Below are the code and all the weights of a small trained network. Each question names an input and a class and asks about switching units off, where a switched-off unit gives its printed mean instead of its output.

import numpy as np


def w(rows, s, z=0):
    codes = np.array(rows[::2]) - 128.0
    scale = np.full(codes.shape[1], s)
    scale[-1] = z or s
    return codes * scale


def f(y):
    return np.maximum(y, 0)


def log_softmax(a):
    a = a - a.max(-1, keepdims=True)
    return a - np.log(np.exp(a).sum(-1, keepdims=True))


def net(x, mask):
    res = np.array(x, float).reshape(1, 7) / 4 @ E
    y = f(res @ A[0][:, :-1].T + A[0][:, -1])
    res = res + np.where(mask, y, B[0][:, -1]) @ B[0][:, :-1]
    return log_softmax(res[-1] @ U[:, :-1].T + U[:, -1])


A, B = {}, {}
E = w([
[223,182,142,105],'x0',
[125,139,118,117],'x1',
[135,98,156,159],'x2',
[128,135,117,116],'x3',
[62,247,212,228],'x4',
[127,126,131,134],'x5',
[162,119,2,223],'x6',
],0.0062)
A[0] = w([
[59,87,150,162,181],'neuron 1',
[90,90,112,120,117],'neuron 2',
[168,146,73,164,84],'neuron 3',
[187,141,171,131,52],'neuron 4',
[79,138,167,129,84],'neuron 5',
[115,75,195,131,53],'neuron 6',
[191,153,142,123,172],'neuron 7',
[155,73,113,88,4],'neuron 8',
[94,163,148,57,144],'neuron 9',
[187,95,107,208,133],'neuron 10',
[131,156,157,150,16],'neuron 11',
[126,140,91,245,78],'neuron 12',
[100,94,175,121,79],'neuron 13',
[150,78,87,70,114],'neuron 14',
[19,111,77,85,130],'neuron 15',
[182,143,143,136,177],'neuron 16',
[128,111,208,81,85],'neuron 17',
[214,147,134,101,110],'neuron 18',
[185,55,112,164,18],'neuron 19',
[79,212,124,106,71],'neuron 20',
[75,79,124,158,141],'neuron 21',
[124,179,56,123,103],'neuron 22',
[185,133,197,99,148],'neuron 23',
[130,117,108,72,17],'neuron 24',
[56,210,149,181,65],'neuron 25',
[80,193,209,252,97],'neuron 26',
[146,124,65,166,67],'neuron 27',
[123,60,153,177,139],'neuron 28',
[136,152,49,130,41],'neuron 29',
[159,32,124,132,67],'neuron 30',
[146,70,103,87,10],'neuron 31',
[107,75,106,97,35],'neuron 32',
[36,175,124,162,60],'neuron 33',
],0.012,0.0034)
B[0] = w([
[119,196,41,198,185],'neuron 1',
[123,203,88,189,156],'neuron 2',
[43,129,154,63,171],'neuron 3',
[69,176,37,139,151],'neuron 4',
[126,130,97,74,171],'neuron 5',
[45,135,61,101,164],'neuron 6',
[73,231,17,202,171],'neuron 7',
[214,96,139,72,169],'neuron 8',
[36,50,138,97,190],'neuron 9',
[19,145,101,45,183],'neuron 10',
[200,152,78,82,147],'neuron 11',
[101,53,151,3,187],'neuron 12',
[56,146,84,116,162],'neuron 13',
[237,201,175,155,201],'neuron 14',
[107,247,48,191,182],'neuron 15',
[74,222,21,186,164],'neuron 16',
[58,76,125,52,198],'neuron 17',
[104,218,44,203,172],'neuron 18',
[174,61,134,46,168],'neuron 19',
[194,50,168,57,172],'neuron 20',
[80,226,49,155,167],'neuron 21',
[50,106,160,98,162],'neuron 22',
[55,148,54,89,192],'neuron 23',
[175,97,168,73,151],'neuron 24',
[243,102,97,109,209],'neuron 25',
[230,97,72,58,254],'neuron 26',
[52,109,169,68,171],'neuron 27',
[101,195,124,110,159],'neuron 28',
[84,98,201,77,162],'neuron 29',
[170,187,145,75,183],'neuron 30',
[222,152,151,79,173],'neuron 31',
[197,210,97,95,161],'neuron 32',
[207,192,103,84,181],'neuron 33',
],0.0059,0.0086)
U = w([
[228,86,132,81,89],'0',
[127,125,102,109,214],'1',
[114,212,70,174,103],'2',
[70,41,156,39,70],'3',
[125,133,117,104,159],'4',
[142,117,117,129,237],'5',
[144,123,125,125,223],'6',
[99,50,205,254,3],'7',
],0.0092,0.0051)

Each question gives the input, the list of numbers given to net, and the class t.
The units are the neurons (one row each of A and B). Each row of codes is followed by its name. A weight is (code - 128) times the scale printed after its matrix; where a second scale follows, it is the last column's (A, B and U).
mask holds one flag per neuron, in row order. A switched-off neuron (its flag False) gives its mean, the last column of its row in B, instead of its output. The means were averaged over made-up inputs and are rounded, as every weight is.
A unit's drop is (log p(t) with every unit on - log p(t) with that unit switched off) / (log p(t) with every unit on - log p(t) with every unit switched off).
The circuit of an input: a set's keep is (log p(t) with only the set's units on - log p(t) with every unit switched off) / (log p(t) with every unit on - log p(t) with every unit switched off). Starting from the 12 units with the biggest drops (on a tie, the unit counted first), units are removed one at a time, each time the one whose removal leaves the highest keep (on an exact tie, the one counted first), for as long as the keep stays at least 0.8.
circuit, biggest first: the units of the circuit, biggest drop first
most important unit: the unit with the biggest drop
k most important neurons: the k neurons with the biggest drops, biggest first
drop of u: that unit's drop, to one decimal
input [-6,-5,-1,3,8,4,0], class 0: circuit, biggest first -> (neuron 26; neuron 25)
input [0,3,-3,-6,8,-8,-8], class 0: circuit, biggest first -> (neuron 26; neuron 25)
input [-1,-8,-3,-2,1,3,-8], class 3: 2 most important neurons -> (neuron 17; neuron 9)
input [-6,-7,-4,1,0,-4,7], class 3: circuit, biggest first -> (neuron 12; neuron 27)
input [0,-6,7,-5,2,-3,7], class 3: most important unit -> neuron 12
input [-3,1,-2,3,-8,3,-5], class 0: circuit, biggest first -> (neuron 14; neuron 31)
input [-2,-5,3,4,-6,7,8], class 3: 2 most important neurons -> (neuron 10; neuron 27)
input [8,-8,-8,3,8,-5,-7], class 0: 2 most important neurons -> (neuron 26; neuron 20)
input [-8,5,7,2,8,6,-6], class 0: 4 most important neurons -> (neuron 26; neuron 25; neuron 20; neuron 33)
input [8,8,-5,1,-7,-8,0], class 2: 2 most important neurons -> (neuron 18; neuron 7)
input [2,4,6,-4,2,2,-6], class 3: circuit, biggest first -> (neuron 17; neuron 14)
input [7,-1,-5,-6,2,7,-7], class 2: 2 most important neurons -> (neuron 7; neuron 18)
input [-8,5,-8,-4,-5,5,2], class 2: drop of neuron 15 -> 0.4
input [-6,6,0,3,-2,-6,-1], class 2: most important unit -> neuron 15
input [8,8,4,-5,-3,-8,-5], class 2: drop of neuron 7 -> 0.2
input [7,-6,1,1,8,6,-3], class 0: drop of neuron 15 -> 0.1
input [2,8,1,-5,8,-7,-8], class 0: drop of neuron 20 -> 0.2
